Below is a small trained network, with its code and all its weights. Each question gives an input and a class and asks what happens when units are switched off, that is, made to give their printed mean instead of their output.

import numpy as np


def w(rows, s, z=0):
    codes = np.array(rows[::2]) - 128.0
    scale = np.full(codes.shape[1], s)
    scale[-1] = z or s
    return codes * scale


def norm(h):
    return h / np.sqrt((h * h).mean(-1, keepdims=True) + 1e-5)


def f(y):
    return np.maximum(y, 0)


def log_softmax(a):
    a = a - a.max(-1, keepdims=True)
    return a - np.log(np.exp(a).sum(-1, keepdims=True))


def net(x, mask):
    res = np.array(x, float).reshape(1, 6) / 4 @ E
    u = 0
    for l in range(4):
        y = f(norm(res) @ A[l][:, :-1].T + A[l][:, -1])
        res = res + np.where(mask[u : u + 7], y, B[l][:, -1]) @ B[l][:, :-1]
        u += 7
    return log_softmax(norm(res)[-1] @ U[:, :-1].T + U[:, -1])


A, B = {}, {}
E = w([
[76,119,144,40,151,62,56,107],'x0',
[126,129,133,126,128,127,129,131],'x1',
[200,121,148,183,253,47,128,111],'x2',
[188,100,175,61,146,173,130,70],'x3',
[103,47,137,129,113,95,168,139],'x4',
[71,97,96,118,212,201,138,147],'x5',
],0.0048)
A[0] = w([
[111,3,100,90,52,105,184,133,103],'L0N1',
[57,131,116,47,86,98,100,121,135],'L0N2',
[118,144,199,140,65,147,93,126,117],'L0N3',
[53,172,102,169,112,52,160,156,23],'L0N4',
[76,187,64,171,128,97,142,225,14],'L0N5',
[141,245,149,163,140,209,28,105,1],'L0N6',
[126,116,113,74,102,120,134,104,149],'L0N7',
],0.0048,0.0042)
B[0] = w([
[174,91,57,66,123,123,133,200,222],'L0N1',
[110,154,230,154,141,98,110,197,255],'L0N2',
[139,138,61,113,123,168,160,103,189],'L0N3',
[155,116,98,214,98,168,29,142,170],'L0N4',
[118,75,57,193,93,135,3,94,184],'L0N5',
[189,130,22,11,167,98,135,227,170],'L0N6',
[124,154,176,114,147,133,100,115,195],'L0N7',
],0.0064,0.0029)
A[1] = w([
[62,109,127,116,143,207,121,155,85],'L1N1',
[140,132,87,156,161,115,147,110,134],'L1N2',
[145,151,151,111,2,104,129,129,94],'L1N3',
[142,113,207,81,132,168,138,97,3],'L1N4',
[74,114,115,109,186,180,156,124,18],'L1N5',
[131,139,163,152,84,195,161,168,140],'L1N6',
[108,156,119,85,113,125,100,154,99],'L1N7',
],0.0093,0.003)
B[1] = w([
[105,171,50,159,212,53,211,11,219],'L1N1',
[150,128,214,105,157,118,138,125,192],'L1N2',
[71,135,16,153,253,102,192,20,255],'L1N3',
[135,78,60,202,53,209,46,124,181],'L1N4',
[143,138,15,192,35,12,94,67,176],'L1N5',
[102,182,219,76,102,202,127,181,220],'L1N6',
[136,196,115,105,108,224,157,150,213],'L1N7',
],0.005,0.0044)
A[2] = w([
[169,143,122,212,124,208,249,132,172],'L2N1',
[60,169,141,117,60,168,220,142,32],'L2N2',
[123,1,117,109,100,89,188,172,3],'L2N3',
[163,135,90,107,71,98,147,67,77],'L2N4',
[202,90,98,94,116,205,126,103,57],'L2N5',
[90,112,134,74,201,104,52,85,166],'L2N6',
[159,163,178,175,142,72,141,74,73],'L2N7',
],0.0068,0.0032)
B[2] = w([
[102,206,237,89,77,25,82,109,254],'L2N1',
[85,102,125,52,181,211,101,107,195],'L2N2',
[244,139,44,32,109,2,123,253,160],'L2N3',
[63,66,27,172,159,109,140,134,159],'L2N4',
[145,86,107,235,50,99,47,122,175],'L2N5',
[139,190,193,172,45,136,188,154,235],'L2N6',
[77,63,92,144,178,227,214,134,186],'L2N7',
],0.006,0.0052)
A[3] = w([
[224,199,56,80,153,131,142,215,18],'L3N1',
[37,168,202,129,77,95,60,158,205],'L3N2',
[223,60,187,208,233,133,155,239,134],'L3N3',
[214,46,126,113,96,171,47,72,5],'L3N4',
[190,231,84,149,129,181,66,94,96],'L3N5',
[142,151,53,163,184,120,255,42,215],'L3N6',
[79,123,35,222,138,128,52,122,98],'L3N7',
],0.0067,0.0018)
B[3] = w([
[148,63,88,30,83,64,156,214,178],'L3N1',
[205,124,211,118,134,156,96,117,255],'L3N2',
[115,176,37,54,98,254,109,111,242],'L3N3',
[109,50,106,243,76,145,71,215,162],'L3N4',
[116,62,77,142,149,54,159,196,222],'L3N5',
[60,102,154,133,182,33,155,88,246],'L3N6',
[183,36,133,181,99,173,119,126,227],'L3N7',
],0.0079,0.0054)
U = w([
[169,50,85,237,51,196,24,164,124],'0',
[84,185,69,68,175,195,156,91,237],'1',
[182,103,51,47,110,55,156,247,46],'2',
[54,98,135,198,185,56,185,37,3],'3',
[184,206,208,108,99,137,95,155,174],'4',
],0.013,0.0027)

Each question gives the input, the list of numbers given to net, and the class t.
The units are the neurons (one row each of A and B). Each row of codes is followed by its name. A weight is (code - 128) times the scale printed after its matrix; where a second scale follows, it is the last column's (A, B and U).
mask holds one flag per neuron, layer by layer. A switched-off neuron (its flag False) gives its mean, the last column of its row in B, instead of its output. The means were averaged over made-up inputs and are rounded, as every weight is.
A unit's drop is (log p(t) with every unit on - log p(t) with that unit switched off) / (log p(t) with every unit on - log p(t) with every unit switched off).
The circuit of an input: a set's keep is (log p(t) with only the set's units on - log p(t) with every unit switched off) / (log p(t) with every unit on - log p(t) with every unit switched off). Starting from the 12 units with the biggest drops (on a tie, the unit counted first), units are removed one at a time, each time the one whose removal leaves the highest keep (on an exact tie, the one counted first), for as long as the keep stays at least 0.8.
units of the circuit, in order: the units of the circuit, biggest drop first
unit that matters most: the unit with the biggest drop
top k neurons: the k neurons with the biggest drops, biggest first
top k neurons in layer l: the k neurons of layer l with the biggest drops, biggest first
input [0,-1,-6,0,-2,7], class 3: units of the circuit, in order -> [L1N1, L3N6]
input [1,5,4,2,6,5], class 2: units of the circuit, in order -> [L2N3, L1N3]
input [-5,0,-3,-3,2,-5], class 3: top 2 neurons in layer 3 -> [L3N3, L3N6]
input [-6,-5,7,3,-4,-8], class 3: top 2 neurons -> [L3N6, L0N2]
input [-8,-3,2,6,2,-5], class 4: unit that matters most -> L2N1
input [-8,3,-4,-2,7,7], class 4: units of the circuit, in order -> [L2N1, L3N2]
input [4,1,-8,1,-1,-2], class 1: top 2 neurons -> [L0N2, L1N3]
input [3,-6,8,4,4,3], class 1: top 2 neurons -> [L3N3, L1N3]
input [4,0,-6,3,-3,7], class 3: units of the circuit, in order -> [L1N1, L3N6]
input [6,7,4,6,-1,5], class 0: top 2 neurons -> [L1N4, L1N3]
input [-5,-1,-3,4,3,-3], class 4: top 2 neurons -> [L2N1, L1N6]
input [4,4,-2,-4,1,-5], class 3: top 2 neurons in layer 2 -> [L2N1, L2N5]
input [8,5,3,4,7,-6], class 4: top 2 neurons -> [L2N6, L0N7]
input [-5,-3,-6,-1,-1,2], class 1: top 3 neurons in layer 1 -> [L1N6, L1N1, L1N3]
input [-3,-2,-5,-5,-7,5], class 2: units of the circuit, in order -> [L0N6, L3N1]
input [-5,8,2,-1,-2,2], class 4: units of the circuit, in order -> [L2N1]
input [2,7,1,7,-6,-7], class 0: units of the circuit, in order -> [L1N4, L3N4]
input [3,-5,-6,8,8,7], class 0: top 2 neurons -> [L1N4, L2N5]
input [0,5,7,-2,7,7], class 1: top 2 neurons in layer 1 -> [L1N3, L1N2]
input [-7,7,-4,1,7,-1], class 2: top 3 neurons -> [L0N1, L2N3, L1N7]
input [5,-3,7,-1,-2,1], class 1: units of the circuit, in order -> [L3N3, L2N1, L2N7]
input [0,0,3,5,5,-4], class 0: top 2 neurons -> [L1N4, L2N5]
input [4,0,7,1,7,7], class 1: units of the circuit, in order -> [L3N3]
input [7,4,8,2,6,4], class 1: top 4 neurons -> [L3N3, L2N1, L1N3, L1N1]
input [8,-5,-5,-3,5,2], class 4: units of the circuit, in order -> [L0N2, L3N2]
input [-2,-6,-5,5,-7,-8], class 3: units of the circuit, in order -> [L1N3, L3N6]
input [6,5,4,8,-1,8], class 0: top 3 neurons -> [L1N4, L1N3, L3N4]
input [1,3,8,8,2,-5], class 0: top 2 neurons -> [L1N4, L1N3]
